Below are the code and all the weights of a small trained network. Each question names an input and a class and asks about switching units off, where a switched-off unit gives its printed mean instead of its output.

import numpy as np


def w(rows, s, z=0):
    codes = np.array(rows[::2]) - 128.0
    scale = np.full(codes.shape[1], s)
    scale[-1] = z or s
    return codes * scale


def norm(h):
    return h / np.sqrt((h * h).mean(-1, keepdims=True) + 1e-5)


def f(y):
    return y / 2 * (1 + np.tanh(0.7978845608 * (y + 0.044715 * y**3)))


def log_softmax(a):
    a = a - a.max(-1, keepdims=True)
    return a - np.log(np.exp(a).sum(-1, keepdims=True))


def net(x, mask):
    res = np.array(x, float).reshape(1, 3) / 4 @ E
    u = 0
    for l in range(2):
        y = f(norm(res) @ A[l][:, :-1].T + A[l][:, -1])
        res = res + np.where(mask[u : u + 6], y, B[l][:, -1]) @ B[l][:, :-1]
        u += 6
    return log_softmax(norm(res)[-1] @ U[:, :-1].T + U[:, -1])


A, B = {}, {}
E = w([
[238,159,174,159,84,145,130,242,85,100,38],'x0',
[136,235,171,85,163,159,153,90,109,109,126],'x1',
[121,155,86,124,216,254,112,185,106,147,111],'x2',
],0.009)
A[0] = w([
[95,199,134,123,157,159,151,97,55,88,145,28],'0.n0',
[184,218,186,90,126,139,117,130,66,123,113,3],'0.n1',
[101,134,42,191,168,201,114,174,40,165,114,70],'0.n2',
[253,40,169,161,73,49,90,157,128,56,99,62],'0.n3',
[178,203,254,138,77,102,221,88,139,87,144,155],'0.n4',
[143,107,191,217,92,98,110,187,90,190,39,25],'0.n5',
],0.0082,0.0061)
B[0] = w([
[134,161,138,174,143,131,219,170,132,96,178,162],'0.n0',
[94,105,110,97,247,62,128,94,88,146,118,186],'0.n1',
[160,83,205,106,100,187,86,135,162,204,164,225],'0.n2',
[112,182,140,201,77,177,167,151,198,118,181,240],'0.n3',
[144,134,133,110,112,100,100,83,88,131,207,254],'0.n4',
[152,94,136,254,235,133,195,205,92,131,103,198],'0.n5',
],0.011,0.0081)
A[1] = w([
[138,178,107,148,17,59,122,69,225,47,180,198],'1.n0',
[47,63,83,245,80,147,215,183,234,138,98,234],'1.n1',
[137,216,158,100,222,145,228,204,93,132,105,143],'1.n2',
[133,158,77,64,201,66,169,74,2,37,122,3],'1.n3',
[28,124,94,106,52,75,38,14,203,192,149,171],'1.n4',
[161,17,41,253,120,60,228,233,132,31,37,25],'1.n5',
],0.0076,0.0044)
B[1] = w([
[165,36,122,68,143,186,155,125,58,198,111,225],'1.n0',
[53,194,117,54,121,114,90,74,115,86,49,254],'1.n1',
[78,130,71,146,56,92,131,91,186,80,122,225],'1.n2',
[160,92,155,138,155,74,31,253,185,135,13,180],'1.n3',
[62,108,99,53,65,104,91,49,53,90,27,237],'1.n4',
[3,180,122,254,88,103,47,171,237,222,87,192],'1.n5',
],0.012,0.0091)
U = w([
[154,126,137,49,3,172,194,75,51,145,186,12],'0',
[205,80,194,112,162,80,187,117,46,163,211,86],'1',
[163,170,98,60,228,22,57,204,193,34,51,38],'2',
[38,186,130,233,102,148,110,186,203,171,100,239],'3',
[225,37,167,102,172,244,53,216,161,186,142,142],'4',
[64,45,100,20,83,104,74,23,49,138,60,186],'5',
[93,226,57,74,122,170,221,42,190,14,190,72],'6',
[206,189,124,203,150,40,184,163,77,75,188,3],'7',
],0.015,0.0065)

Each question gives the input, the list of numbers given to net, and the class t.
The units are the neurons (one row each of A and B). Each row of codes is followed by its name. A weight is (code - 128) times the scale printed after its matrix; where a second scale follows, it is the last column's (A, B and U).
mask holds one flag per neuron, layer by layer. A switched-off neuron (its flag False) gives its mean, the last column of its row in B, instead of its output. The means were averaged over made-up inputs and are rounded, as every weight is.
A unit's drop is (log p(t) with every unit on - log p(t) with that unit switched off) / (log p(t) with every unit on - log p(t) with every unit switched off).
The circuit of an input: a set's keep is (log p(t) with only the set's units on - log p(t) with every unit switched off) / (log p(t) with every unit on - log p(t) with every unit switched off). Starting from all 12 units, units are removed one at a time, each time the one whose removal leaves the highest keep (on an exact tie, the one counted first), for as long as the keep stays at least 0.8.
units of the circuit, in order: the units of the circuit, biggest drop first
unit that matters most: the unit with the biggest drop
top k neurons: the k neurons with the biggest drops, biggest first
top k neurons in layer l: the k neurons of layer l with the biggest drops, biggest first
input [1,-8,6], class 4: unit that matters most -> 0.n2
input [2,-2,-6], class 0: top 2 neurons in layer 1 -> [1.n0, 1.n3]
input [0,-5,-4], class 3: top 2 neurons -> [1.n5, 0.n4]
input [7,7,-8], class 1: top 2 neurons -> [0.n4, 1.n0]
input [3,7,6], class 6: top 2 neurons in layer 0 -> [0.n2, 0.n0]
input [-2,6,8], class 6: units of the circuit, in order -> [1.n5, 0.n0]
input [-2,3,4], class 6: top 2 neurons -> [0.n0, 1.n5]
input [2,-2,-7], class 0: top 2 neurons in layer 1 -> [1.n0, 1.n4]
input [2,3,-2], class 1: units of the circuit, in order -> [0.n4, 1.n1]
input [8,6,6], class 2: top 4 neurons -> [0.n3, 0.n1, 1.n2, 1.n5]
input [2,0,-3], class 0: top 2 neurons -> [0.n4, 0.n3]
input [4,7,7], class 6: top 3 neurons -> [1.n2, 0.n2, 1.n5]
input [7,2,7], class 4: top 3 neurons in layer 1 -> [1.n5, 1.n1, 1.n4]
input [0,-5,4], class 4: units of the circuit, in order -> [0.n2]
input [6,3,-7], class 1: top 3 neurons -> [0.n4, 1.n0, 1.n4]
input [-5,3,3], class 6: top 2 neurons -> [0.n0, 0.n4]
input [4,6,-4], class 1: top 2 neurons -> [0.n4, 1.n1]
input [7,2,-8], class 1: top 2 neurons in layer 1 -> [1.n0, 1.n4]
input [8,4,5], class 2: top 4 neurons -> [0.n3, 0.n1, 1.n5, 1.n2]
input [5,5,3], class 2: top neuron -> [0.n1]
input [3,1,4], class 4: top 2 neurons -> [0.n2, 1.n4]
input [8,5,-6], class 7: top 2 neurons -> [0.n4, 0.n5]
input [8,8,-8], class 1: top 2 neurons in layer 0 -> [0.n4, 0.n3]
input [3,1,-8], class 0: top 2 neurons in layer 0 -> [0.n3, 0.n4]
input [-3,5,7], class 6: top 2 neurons in layer 1 -> [1.n5, 1.n3]
